The same points and some others measured another way (B), then each row and its match in B:
B:
0: [-516 -122 305 7 -289 179 106 136 50 157 -18 123 541 56 420 -317 58 162 250 -57 144 -45 236 -90 276 -334 237 -508 43]
1: [257 234 -274 -64 -174 251 117 167 -30 -195 248 254 -77 19 -314 175 190 98 -468 481 -332 402 751 -199 -561 8 -860 15 332]
2: [-118 285 9 -418 660 84 413 339 -429 -304 249 397 -247 39 -328 59 352 454 336 240 296 -93 -358 179 209 -91 101 226 -186]
3: [-5 317 -35 -76 188 14 190 324 -409 -45 121 23 -67 -53 -154 -111 142 82 -113 416 82 19 42 -112 178 -225 -177 340 -241]
4: [-81 -29 205 333 -75 -174 165 350 12 212 -88 7 116 -2 627 -400 186 -180 53 149 59 66 -38 -102 416 -238 98 188 169]
5: [-124 128 195 197 83 58 111 340 -509 228 -53 -40 24 -167 128 -299 4 172 157 405 161 48 -24 67 489 -187 -136 329 50]
6: [71 207 -108 -274 -126 -127 272 210 449 -406 237 202 47 197 158 106 345 -224 -415 20 -114 60 261 -344 -363 -150 -49 -71 -45]
7: [-399 -125 45 290 -41 225 -112 -255 -495 260 -13 -93 38 -147 -20 -341 -507 372 628 48 -144 -102 -46 129 419 41 188 -495 216]
8: [203 109 762 -21 -112 -719 170 36 828 295 -177 -561 217 -323 567 506 167 -620 -224 -552 -55 -272 -291 -464 399 -264 637 276 -267]
9: [15 -45 -390 -1 296 -153 295 -126 90 -274 117 -143 -329 114 40 -185 -121 -165 407 -119 -95 -174 -154 -423 -207 4 391 10 9]
10: [12 -80 191 382 -132 -204 149 228 245 255 -68 -14 134 -7 614 -275 213 -251 -13 58 -71 100 86 -210 244 -224 58 72 240]
11: [140 -103 223 88 143 -104 349 201 147 254 -200 -336 12 -216 237 62 95 -114 347 -9 180 19 153 -431 11 -217 27 463 219]
12: [39 -18 200 -180 302 -231 318 91 367 -211 75 188 -198 -4 241 254 209 35 342 -295 14 -115 -371 21 65 101 416 -34 241]
13: [-222 -145 -149 -2 176 477 163 -1 -644 -53 -19 31 -186 -163 -294 -170 -407 607 794 265 104 71 209 116 -68 183 -232 -59 517]
14: [-256 147 -2 -323 41 -144 173 -70 169 -329 201 9 62 102 59 0 -32 -42 88 -239 -20 -287 -189 -203 63 -120 528 -354 -324]
15: [95 140 532 -130 26 -115 208 313 176 104 -32 57 80 -237 184 378 282 92 -50 -5 83 59 -7 53 222 -60 -82 230 200]
16: [-93 20 -477 468 -208 90 -281 -403 -393 -45 195 -39 -332 -7 -79 -407 -636 54 115 212 -643 55 71 50 37 329 -95 -520 339]
17: [-62 377 80 -394 -28 -204 60 -75 246 -320 327 92 47 44 -164 319 107 -84 -411 -127 -247 -169 -79 -142 11 -89 235 -338 -434]
18: [-115 -1 -291 281 -54 -149 105 132 187 -206 244 407 -87 344 520 -507 235 -181 -104 104 -290 81 -105 -41 90 -53 178 -360 211]
19: [77 242 23 -201 364 -102 247 119 -273 -126 86 -130 -263 -162 -271 154 -18 100 174 132 70 -123 -201 -124 115 -32 73 358 -168]
20: [-501 170 -65 -310 -196 294 30 26 -182 -277 311 350 340 194 -122 -195 8 326 -61 128 -36 -40 265 27 24 -202 37 -693 -222]
21: [122 -102 -194 574 194 -400 56 -101 241 53 147 186 -393 137 551 -362 87 -287 164 -75 -459 16 -464 7 293 141 380 -178 381]
22: [-286 92 432 -327 -177 149 289 435 187 38 21 170 568 11 232 55 431 138 -91 67 331 42 391 -190 86 -479 -52 -91 -120]
23: [62 58 308 128 421 -180 79 -183 -302 391 -91 -419 -218 -416 -233 240 -269 142 547 -89 -64 -219 -387 -44 497 1 303 225 -58]
24: [203 23 31 109 241 -372 327 133 215 28 -74 -307 -219 -102 298 -27 88 -339 184 -84 23 -111 -204 -421 80 -128 296 476 9]
25: [-361 37 30 -347 -88 257 106 -71 78 -249 239 337 229 117 -146 97 30 363 157 -101 -72 -50 214 18 -122 -59 110 -698 28]
26: [-143 -118 116 -105 266 -109 323 -17 199 12 0 -76 9 -14 171 5 58 44 549 -273 118 -184 -165 -257 78 -150 475 -93 42]
27: [-9 75 85 501 -253 -447 -138 -212 106 367 -57 -584 70 -151 414 -309 -329 -545 -150 -96 -370 -179 -136 -425 468 -213 424 -32 -259]
28: [-228 261 -38 -469 -340 135 -16 -164 172 -424 311 123 215 82 -269 272 -137 107 -320 -94 -258 -74 364 -148 -305 -16 1 -662 -186]
29: [-63 28 -484 -215 174 89 320 -65 131 -404 271 119 -142 241 -181 -89 67 6 178 -7 -111 -32 216 -430 -496 -92 91 -261 -13]
30: [-280 -71 -330 -202 225 275 406 234 -181 -353 157 301 -57 244 16 -374 124 277 478 176 223 10 163 -171 -249 -128 45 -121 171]
31: [-208 41 303 221 69 79 69 163 -246 473 17 87 299 -90 118 -209 233 205 137 246 24 70 108 -20 490 -402 -55 -119 -51]
32: [-307 315 118 -630 113 132 321 296 -103 -363 243 226 242 90 -227 132 272 256 -69 93 284 -147 96 -118 -16 -317 103 -105 -453]
33: [-159 -254 336 375 -49 -319 2 -330 227 400 -198 -532 41 -261 460 -110 -430 -193 607 -460 -158 -299 -320 -242 479 -23 743 -227 134]
34: [-45 20 -57 -95 -232 236 3 -146 -107 -230 76 -17 -115 -149 -168 164 -412 256 157 43 -236 76 330 7 -276 291 -242 -261 449]
35: [-52 52 -549 252 -6 17 80 13 23 -275 350 456 -184 370 172 -482 151 -63 -142 259 -412 169 125 -89 -177 1 -82 -442 213]
36: [-318 -37 349 -236 -383 51 129 33 298 -98 -43 -118 400 -70 302 79 -153 23 112 -263 81 -123 250 -206 6 -124 252 -362 64]
37: [-468 -26 -81 97 209 41 41 -155 -245 84 198 208 95 139 50 -406 -56 254 473 -39 -94 -208 -298 56 449 -183 519 -612 -167]
38: [-227 -192 214 104 94 216 156 100 -174 77 -36 234 -31 -104 190 -96 -84 439 651 11 63 64 -15 248 207 129 34 -204 594]
39: [149 -192 -225 402 111 -108 144 -113 186 33 44 49 -316 27 288 -180 -64 -97 356 -28 -341 108 -21 -157 -99 167 59 -110 569]
40: [-131 291 133 -308 -282 135 -22 -13 32 -148 252 144 252 -39 -268 280 35 169 -398 103 -230 42 381 -45 -99 -103 -226 -447 -151]
41: [231 184 -188 291 342 -606 118 5 327 -217 289 290 -533 211 418 -140 291 -391 -177 -101 -468 -79 -712 40 304 144 482 -41 29]
42: [212 142 -309 -127 76 76 94 -109 17 -481 266 267 -503 -3 -255 273 -158 179 14 86 -408 132 81 97 -414 462 -276 -145 507]
43: [192 103 177 -137 320 -252 431 284 301 75 -3 -113 16 -60 108 195 459 -188 32 -29 159 -34 22 -458 -23 -353 119 440 -132]
44: [-153 -3 552 -291 -306 49 174 306 374 -244 -8 327 200 -70 442 296 145 198 8 -189 94 70 105 239 52 125 27 -245 494]
45: [-23 -280 416 89 219 -39 468 472 220 115 -210 172 -10 -73 651 -79 334 131 648 -78 377 91 -112 15 185 -71 151 350 658]
46: [251 324 -213 85 75 -341 106 117 220 -224 317 197 -253 151 98 -16 319 -317 -551 188 -402 88 -88 -162 -36 -43 -56 55 -94]
47: [8 229 -473 -410 236 323 197 -14 -173 -611 469 590 -346 191 -586 211 101 451 -3 257 -273 144 225 123 -538 239 -365 -382 216]
48: [204 174 607 -188 -114 -376 219 293 658 -29 6 80 102 -138 430 524 438 -241 -360 -237 -56 28 -53 -60 128 -70 100 147 131]
49: [-170 82 -667 28 395 -10 257 -44 -172 -314 351 247 -248 374 -93 -521 133 -7 246 172 -140 -110 -120 -290 -120 -179 288 -267 -213]
50: [62 29 -65 -224 -436 139 181 148 385 -430 92 124 29 36 173 165 -29 -51 -223 19 -150 205 583 -220 -573 140 -357 -150 483]
51: [152 331 -368 -37 -106 -271 149 137 200 -352 277 -31 -104 187 95 -162 172 -464 -618 211 -279 18 167 -479 -236 -187 -38 100 -313]
52: [47 190 66 -247 298 65 251 141 -231 -138 95 28 -186 -152 -287 228 33 250 196 163 65 -18 -13 -27 2 15 -104 229 42]
53: [307 588 -413 -142 117 -205 17 51 16 -483 551 414 -384 202 -361 182 331 -156 -866 370 -576 143 -4 -12 -205 76 -326 -100 -259]
54: [300 284 -454 357 83 -234 -138 -373 -89 131 296 -227 -317 -31 -371 -22 -152 -303 -386 242 -724 47 100 -373 -68 -31 -156 -116 -215]
55: [-262 -264 349 23 -289 -1 217 53 276 179 -259 -406 359 -146 506 -122 -214 -100 468 -278 220 -125 253 -434 74 -240 346 -66 199]
56: [-309 19 91 -142 253 51 132 -153 -200 30 96 -52 20 -73 -163 -23 -171 284 532 -142 36 -245 -210 -52 270 -107 431 -304 -154]
57: [243 437 118 1 98 -732 56 80 678 -193 405 316 -126 207 358 207 613 -556 -829 -174 -497 -96 -496 -92 300 -161 424 -183 -419]
58: [-120 -43 133 329 47 11 261 501 -178 221 -56 185 120 54 539 -527 330 9 146 359 195 165 66 -43 363 -318 -100 262 248]
59: [-143 -110 -257 83 -54 446 4 -132 -451 -139 74 106 -226 -115 -262 -124 -492 497 532 236 -191 149 323 137 -215 326 -361 -293 656]
60: [-163 199 320 -448 513 -64 499 553 -166 -250 91 309 -43 15 85 72 469 279 296 87 525 -155 -408 115 341 -214 302 378 -186]
61: [-175 -102 219 176 -149 244 315 624 -46 201 -61 368 381 78 522 -394 490 163 57 417 287 333 495 -59 115 -392 -409 122 424]
62: [-198 -50 -188 -329 293 314 457 280 -381 -336 16 52 -138 16 -147 -181 -85 373 646 199 419 -50 160 -169 -235 -36 -35 243 197]
63: [-199 -74 -342 54 204 109 342 166 -211 -58 46 -49 -7 156 116 -522 40 18 439 209 167 -47 147 -421 -66 -307 131 82 -39]
64: [13 116 491 -30 412 -76 261 317 -226 242 -56 96 -79 -264 35 193 256 304 363 110 216 -8 -304 207 510 -96 44 364 124]
65: [30 404 -159 -269 76 -249 305 339 181 -331 287 93 55 214 67 -96 454 -338 -540 207 17 -51 75 -447 -82 -404 79 202 -552]
66: [-213 32 -51 70 -527 67 -55 -101 104 13 28 -277 336 -13 181 -223 -298 -199 -183 30 -214 -8 497 -419 -108 -191 -6 -379 -54]
67: [-248 -2 255 104 30 33 -101 -185 -162 27 116 268 -101 -132 80 48 -236 386 375 -112 -274 -71 -333 467 456 287 242 -556 357]
68: [-60 170 55 -210 -289 -169 145 -14 384 -119 77 -315 290 1 96 94 1 -346 -327 -124 -106 -127 321 -593 -166 -314 181 -117 -358]
69: [89 189 432 -208 -119 -213 59 -73 260 76 -23 -363 106 -312 -65 516 -108 -102 -128 -220 -120 -137 59 -238 97 -59 129 39 -126]
70: [-148 220 -88 37 -6 185 16 195 -315 -53 267 406 46 96 -93 -193 191 264 -193 418 -173 165 175 148 150 -117 -314 -253 33]
71: [52 220 -388 -1 -150 -144 132 48 124 -291 207 -98 -65 171 80 -239 1 -344 -361 166 -234 -1 245 -495 -261 -152 -24 -5 -195]

[-151 21 32 -92 -30 130 74 168 -94 225 -32 69 70 -74 -61 145 5 8 26 -18 -17 -149 -106 0 76 -100 -57 40 -66 -89 -47 -3]
13
[-80 6 -45 1 -115 56 120 120 -144 21 -76 -121 16 -53 4 -42 -177 -61 28 38 -141 -88 -137 -133 -13 -133 -89 -61 69 -40 -59 26]
56
[-102 57 25 -125 -13 184 39 179 -13 247 -79 111 70 -37 -56 203 147 -16 17 -12 30 -213 -93 77 118 -67 3 80 -67 -50 -163 -48]
59
[-256 -260 28 4 -93 -57 121 166 -262 235 94 -156 -27 -3 -64 -62 -240 283 110 -156 -232 14 -43 -93 41 -60 -168 -37 -42 41 160 166]
2
[4 -79 -47 -106 -187 -144 16 -35 -16 30 49 0 21 92 170 -75 -96 20 -9 -49 -110 164 116 17 -87 27 24 -104 137 67 -21 65]
6
[23 -109 99 9 -98 91 -93 23 -14 170 -164 264 -212 75 69 66 -27 14 -14 -61 71 -222 -31 194 97 -2 205 -202 184 76 -160 80]
44
[-118 -95 -32 -29 72 34 -90 20 -63 28 123 -66 142 149 -112 4 -91 -148 -102 136 96 -144 -69 -79 52 109 62 -112 -104 36 -152 5]
69
[30 -35 -12 -17 -123 49 119 93 -98 -50 -82 14 -113 74 88 -134 -111 -34 104 -28 -144 -114 -117 -112 -75 -71 -47 -64 97 14 -91 -29]
14
[137 196 -52 -71 -43 46 39 -19 81 -98 -59 43 114 -69 59 80 39 -334 -121 139 109 -34 -55 -15 -68 -130 33 -106 113 -176 -104 -111]
33
[30 -164 14 -41 34 -84 34 36 27 70 184 -67 55 103 -69 40 229 164 31 -150 -28 107 104 89 11 24 -97 39 -87 -3 75 -39]
46
[-144 29 -98 -201 -309 -133 -10 1 -67 203 -79 -7 112 -34 262 12 -300 -86 -102 51 -129 152 89 2 -45 -8 101 -161 232 65 -95 187]
12
[-62 -105 -103 54 -114 -130 91 99 -58 199 21 -474 148 -212 -94 125 26 148 -104 -74 -183 227 102 96 132 -193 -159 -40 130 -37 131 170]
70
[-125 -235 90 140 91 11 71 49 -129 24 226 -120 59 42 -273 23 94 272 66 -120 -63 21 -31 -7 66 -17 -190 51 -206 -36 133 -1]
3
[-35 -174 -56 21 -132 -221 103 -40 -90 -68 195 -260 87 45 21 -132 -100 155 15 -89 -206 311 116 -77 -101 -20 -167 -58 43 17 162 78]
65
[-162 154 -182 -128 -373 -154 20 9 -38 298 -179 -301 278 -340 184 209 -272 -121 -255 117 -167 297 133 106 77 -210 47 -162 359 -31 -49 293]
38
[47 -71 -130 -127 -52 -226 84 19 28 27 203 -302 208 23 51 -15 81 7 -58 -66 -107 312 175 -27 -81 -24 -154 -3 13 -45 137 6]
51
[255 -4 89 17 -123 -14 147 2 98 -25 -76 151 -178 -44 88 56 300 148 113 -230 -72 100 81 209 -55 -175 -73 13 180 -93 78 -88]
18
[-56 -65 19 51 -93 208 23 103 -107 -37 -125 68 -130 171 -26 -96 -28 16 121 39 -101 -317 -199 -68 50 40 43 -5 7 153 -328 -41]
28
[-43 -164 14 -89 -21 -209 7 -72 -69 -12 254 34 69 132 60 -108 -184 -11 -38 -54 7 194 96 -91 -149 60 -34 -164 -22 -52 189 32]
43
[34 155 -22 -33 16 217 97 149 90 80 -71 -70 167 -99 -159 255 437 -4 11 13 1 -125 -69 122 134 -133 -108 222 -92 -92 -212 -161]
16
[201 -29 106 -8 -64 56 155 65 73 -11 -39 192 -168 27 32 46 358 198 181 -248 -79 5 28 164 -41 -123 -109 96 50 -72 41 -145]
35
[-145 -281 98 58 -81 -85 83 77 -226 144 81 0 -148 37 -23 -97 -249 253 102 -188 -157 16 -32 -43 -7 -51 -93 -142 34 13 208 150]
60
[-20 -28 -6 -135 -7 -167 -22 -78 10 27 210 59 172 41 60 27 -103 -147 -132 22 107 184 103 -25 -120 17 12 -160 -11 -135 145 9]
11
[-52 -155 1 -24 -79 -110 -145 -101 -2 103 69 31 40 115 44 28 -113 -22 -143 19 67 60 108 117 38 104 164 -226 109 93 -64 132]
48
[113 -7 43 -53 -72 -92 203 27 -31 -84 90 74 -37 -24 81 -64 20 23 99 -141 -87 149 13 -72 -181 -160 -176 -30 44 -185 224 -97]
63
[119 -71 21 4 37 4 36 -23 -8 -194 108 78 -45 197 1 -137 21 -111 44 5 43 -75 -66 -99 -117 36 -18 -89 -32 -32 -44 -135]
68
[-70 -127 43 151 50 -44 65 17 -58 78 152 -248 138 -154 -261 163 119 175 -73 -77 -25 145 30 101 111 -151 -174 -14 -63 -133 189 57]
5
[-188 -201 31 44 11 -80 -18 43 -138 221 137 -159 98 -60 -150 101 -130 122 -96 -49 -8 57 22 45 105 -48 -51 -128 -29 -40 150 159]
64
[71 -62 38 -75 -83 -35 74 32 54 82 58 74 -4 42 37 73 251 165 69 -166 -63 110 108 143 -17 -37 -63 66 17 -13 18 -48]
41
[187 -153 258 -63 77 -8 0 -16 42 97 58 593 -321 136 91 37 98 54 92 -268 216 -129 23 185 -94 -37 102 -207 55 -165 220 -93]
45
[137 -23 37 84 -70 -142 60 -107 73 -31 74 -74 55 -146 -37 126 144 66 -100 -99 7 272 144 181 -19 -175 -77 -106 144 -162 199 24]
4
[183 70 50 -86 -82 -6 83 -9 144 36 -17 176 -2 -42 76 151 327 42 22 -135 25 113 110 202 -41 -116 -36 40 89 -123 28 -108]
21
